Below is a small trained network, with its code and all its weights. Each question gives an input and a class and asks what happens when units are switched off, that is, made to give their printed mean instead of their output.

import numpy as np


def w(rows, s, z=0):
    codes = np.array(rows[::2]) - 128.0
    scale = np.full(codes.shape[1], s)
    scale[-1] = z or s
    return codes * scale


def norm(h):
    return h / np.sqrt((h * h).mean(-1, keepdims=True) + 1e-5)


def f(y):
    return np.maximum(y, 0)


def log_softmax(a):
    a = a - a.max(-1, keepdims=True)
    return a - np.log(np.exp(a).sum(-1, keepdims=True))


def net(x, mask):
    res = np.array(x, float).reshape(1, 8) / 4 @ E
    u = 0
    for l in range(4):
        y = f(norm(res) @ A[l][:, :-1].T + A[l][:, -1])
        res = res + np.where(mask[u : u + 6], y, B[l][:, -1]) @ B[l][:, :-1]
        u += 6
    return log_softmax(norm(res)[-1] @ U[:, :-1].T + U[:, -1])


A, B = {}, {}
E = w([
[184,118,226],'x0',
[152,175,237],'x1',
[93,1,196],'x2',
[211,115,81],'x3',
[153,193,176],'x4',
[126,61,97],'x5',
[7,118,167],'x6',
[193,82,44],'x7',
],0.0058)
A[0] = w([
[57,146,179,97],'L0N0',
[232,21,1,84],'L0N1',
[222,129,222,15],'L0N2',
[141,144,225,141],'L0N3',
[110,234,113,2],'L0N4',
[40,180,65,88],'L0N5',
],0.0091,0.0024)
B[0] = w([
[111,121,35,188],'L0N0',
[88,31,11,254],'L0N1',
[127,244,206,192],'L0N2',
[145,189,85,205],'L0N3',
[77,192,54,172],'L0N4',
[166,251,136,179],'L0N5',
],0.013,0.0061)
A[1] = w([
[56,127,105,44],'L1N0',
[1,137,167,216],'L1N1',
[136,67,88,82],'L1N2',
[107,131,139,39],'L1N3',
[25,139,182,3],'L1N4',
[29,96,206,66],'L1N5',
],0.016,0.0021)
B[1] = w([
[158,163,177,217],'L1N0',
[253,104,118,254],'L1N1',
[79,166,75,241],'L1N2',
[116,109,148,135],'L1N3',
[185,48,123,192],'L1N4',
[175,34,181,179],'L1N5',
],0.019,0.0054)
A[2] = w([
[99,137,165,4],'L2N0',
[75,126,135,87],'L2N1',
[8,181,120,91],'L2N2',
[86,66,142,24],'L2N3',
[112,90,112,206],'L2N4',
[124,130,128,72],'L2N5',
],0.018,0.0016)
B[2] = w([
[205,144,179,133],'L2N0',
[187,147,128,145],'L2N1',
[231,227,112,252],'L2N2',
[254,97,65,174],'L2N3',
[217,126,107,235],'L2N4',
[113,137,127,128],'L2N5',
],0.016,0.0034)
A[3] = w([
[84,106,129,34],'L3N0',
[67,1,165,9],'L3N1',
[16,96,180,138],'L3N2',
[201,18,192,104],'L3N3',
[165,139,241,185],'L3N4',
[46,105,141,113],'L3N5',
],0.0098,0.0015)
B[3] = w([
[223,57,60,128],'L3N0',
[161,41,52,138],'L3N1',
[188,197,148,128],'L3N2',
[224,242,187,252],'L3N3',
[9,204,192,241],'L3N4',
[159,103,86,128],'L3N5',
],0.012,0.0033)
U = w([
[106,98,152,50],'0',
[115,137,159,125],'1',
[88,171,251,116],'2',
[172,206,104,192],'3',
[125,41,20,160],'4',
[11,73,174,1],'5',
[175,13,212,151],'6',
],0.013,0.0094)

Each question gives the input, the list of numbers given to net, and the class t.
The units are the neurons (one row each of A and B). Each row of codes is followed by its name. A weight is (code - 128) times the scale printed after its matrix; where a second scale follows, it is the last column's (A, B and U).
mask holds one flag per neuron, layer by layer. A switched-off neuron (its flag False) gives its mean, the last column of its row in B, instead of its output. The means were averaged over made-up inputs and are rounded, as every weight is.
A unit's drop is (log p(t) with every unit on - log p(t) with that unit switched off) / (log p(t) with every unit on - log p(t) with every unit switched off).
most important unit: the unit with the biggest drop
top k neurons: the k neurons with the biggest drops, biggest first
top k neurons in layer l: the k neurons of layer l with the biggest drops, biggest first
drop when u is switched off: that unit's drop, to one decimal
input [5,5,6,-7,-1,2,0,-7], class 6: most important unit => L1N5
input [-3,-4,1,-6,7,5,4,-1], class 6: top 3 neurons in layer 1 => (L1N1; L1N4; L1N2)
input [7,-2,-1,4,3,1,0,1], class 2: top 2 neurons => (L0N2; L1N2)
input [-4,5,-2,4,-2,-6,0,7], class 4: top 3 neurons => (L0N1; L0N2; L3N3)
input [5,6,0,5,-7,4,-5,3], class 4: top 2 neurons => (L0N1; L3N3)
input [2,7,6,-8,2,-3,8,1], class 6: top 2 neurons in layer 1 => (L1N5; L1N4)
input [1,-1,6,-5,-6,0,3,-3], class 6: top 2 neurons => (L1N5; L0N1)
input [7,4,2,-5,-3,-5,3,5], class 2: top 2 neurons in layer 0 => (L0N1; L0N3)
input [7,-2,2,-2,7,6,5,5], class 2: top 2 neurons => (L0N3; L0N1)
input [1,-1,8,-1,-2,2,5,0], class 6: drop when L0N1 is switched off => 0.3
input [-8,6,7,4,1,0,-7,4], class 4: drop when L0N1 is switched off => 0.7
input [4,0,-7,5,-5,2,-2,5], class 4: drop when L0N1 is switched off => 0.1
input [2,-5,3,7,4,-2,-3,4], class 4: drop when L0N1 is switched off => 0.2
